Here is a tiny trained network, its code and every weight. The questions are about switching its units off for an input and a class, where a switched-off unit gives its printed mean instead of its output.

import numpy as np


def w(rows, s, z=0):
    codes = np.array(rows[::2]) - 128.0
    scale = np.full(codes.shape[1], s)
    scale[-1] = z or s
    return codes * scale


def f(y):
    return y / 2 * (1 + np.tanh(0.7978845608 * (y + 0.044715 * y**3)))


def log_softmax(a):
    a = a - a.max(-1, keepdims=True)
    return a - np.log(np.exp(a).sum(-1, keepdims=True))


def net(x, mask):
    res = np.array(x, float).reshape(1, 6) / 4 @ E
    y = f(res @ A[0][:, :-1].T + A[0][:, -1])
    res = res + np.where(mask, y, B[0][:, -1]) @ B[0][:, :-1]
    return log_softmax(res[-1] @ U[:, :-1].T + U[:, -1])


A, B = {}, {}
E = w([
[32,181,198,169,156,141,141],'x0',
[116,81,144,235,134,97,153],'x1',
[74,154,57,160,83,158,61],'x2',
[149,143,5,121,180,98,131],'x3',
[201,185,92,184,142,94,114],'x4',
[116,151,83,133,120,188,226],'x5',
],0.011)
A[0] = w([
[120,116,123,126,62,62,79,169],'n1',
[81,83,161,191,170,100,176,160],'n2',
[108,152,161,75,151,235,155,185],'n3',
[76,190,155,192,138,103,154,251],'n4',
[179,185,89,140,166,76,84,128],'n5',
[197,81,143,136,101,2,96,105],'n6',
[137,221,86,134,113,210,58,245],'n7',
[190,207,98,127,176,103,177,97],'n8',
[89,88,171,120,83,207,220,211],'n9',
[133,211,51,105,128,152,143,159],'n10',
[106,160,172,250,154,125,131,163],'n11',
[248,101,83,143,140,61,108,222],'n12',
[153,128,192,30,106,172,140,176],'n13',
[101,145,50,110,107,157,53,200],'n14',
[109,197,201,54,145,116,32,244],'n15',
[71,142,37,105,114,129,65,144],'n16',
[154,58,123,156,85,25,127,158],'n17',
[113,70,55,150,141,119,177,59],'n18',
[124,37,84,123,181,63,189,249],'n19',
],0.0098,0.0027)
B[0] = w([
[126,100,105,133,171,105,130,174],'n1',
[75,157,215,170,184,77,152,204],'n2',
[128,69,136,151,92,124,134,195],'n3',
[129,164,192,148,70,77,133,212],'n4',
[178,120,43,108,108,148,166,202],'n5',
[193,115,122,158,165,129,66,217],'n6',
[98,106,89,106,65,81,112,207],'n7',
[189,191,123,98,61,129,186,191],'n8',
[90,65,167,212,110,193,175,222],'n9',
[81,188,66,106,81,150,170,195],'n10',
[116,190,176,195,65,105,81,225],'n11',
[255,147,35,184,179,150,121,251],'n12',
[174,86,152,74,114,142,153,207],'n13',
[63,110,52,103,108,128,70,203],'n14',
[153,82,168,60,102,60,133,225],'n15',
[28,138,68,84,116,133,70,201],'n16',
[167,128,116,191,202,137,104,199],'n17',
[107,164,125,95,174,128,121,174],'n18',
[132,153,102,110,229,133,171,209],'n19',
],0.0091,0.012)
U = w([
[201,95,94,203,206,115,63,180],'0',
[172,38,180,30,132,53,100,249],'1',
[161,176,63,110,121,149,189,13],'2',
[114,168,231,189,65,82,78,149],'3',
[22,96,65,110,105,108,50,139],'4',
[71,102,172,157,225,79,185,106],'5',
[71,146,105,66,234,199,108,31],'6',
[114,2,129,163,116,244,203,184],'7',
],0.0096,0.0014)

Each question gives the input, the list of numbers given to net, and the class t.
The units are the neurons (one row each of A and B). Each row of codes is followed by its name. A weight is (code - 128) times the scale printed after its matrix; where a second scale follows, it is the last column's (A, B and U).
mask holds one flag per neuron, in row order. A switched-off neuron (its flag False) gives its mean, the last column of its row in B, instead of its output. The means were averaged over made-up inputs and are rounded, as every weight is.
A unit's drop is (log p(t) with every unit on - log p(t) with that unit switched off) / (log p(t) with every unit on - log p(t) with every unit switched off).
The circuit of an input: a set's keep is (log p(t) with only the set's units on - log p(t) with every unit switched off) / (log p(t) with every unit on - log p(t) with every unit switched off). Starting from the 12 units with the biggest drops (on a tie, the unit counted first), units are removed one at a time, each time the one whose removal leaves the highest keep (on an exact tie, the one counted first), for as long as the keep stays at least 0.8.
units of the circuit, in order: the units of the circuit, biggest drop first
unit that matters most: the unit with the biggest drop
k most important neurons: the k neurons with the biggest drops, biggest first
drop when u is switched off: that unit's drop, to one decimal
input [-7,-5,7,6,2,8], class 4: unit that matters most	n16
input [2,-3,3,-1,0,6], class 4: units of the circuit, in order	[n7, n12]
input [-1,5,0,-2,2,8], class 3: units of the circuit, in order	[n11, n12]
input [8,-5,-5,6,-8,1], class 7: units of the circuit, in order	[n9, n3]
input [3,8,-3,1,-4,6], class 5: 2 most important neurons	[n19, n2]
input [0,8,4,2,-2,5], class 5: units of the circuit, in order	[n18, n2]
input [-1,7,6,7,1,4], class 4: 2 most important neurons	[n16, n14]
input [1,-8,-8,1,8,-5], class 2: 2 most important neurons	[n8, n12]
input [7,-4,-8,1,-6,-2], class 1: 2 most important neurons	[n15, n13]
input [4,7,7,0,-3,2], class 3: drop when n3 is switched off	0.0
input [3,-4,-1,6,-3,-7], class 1: drop when n10 is switched off	0.3
input [-5,-2,1,8,-6,1], class 6: drop when n18 is switched off	0.2
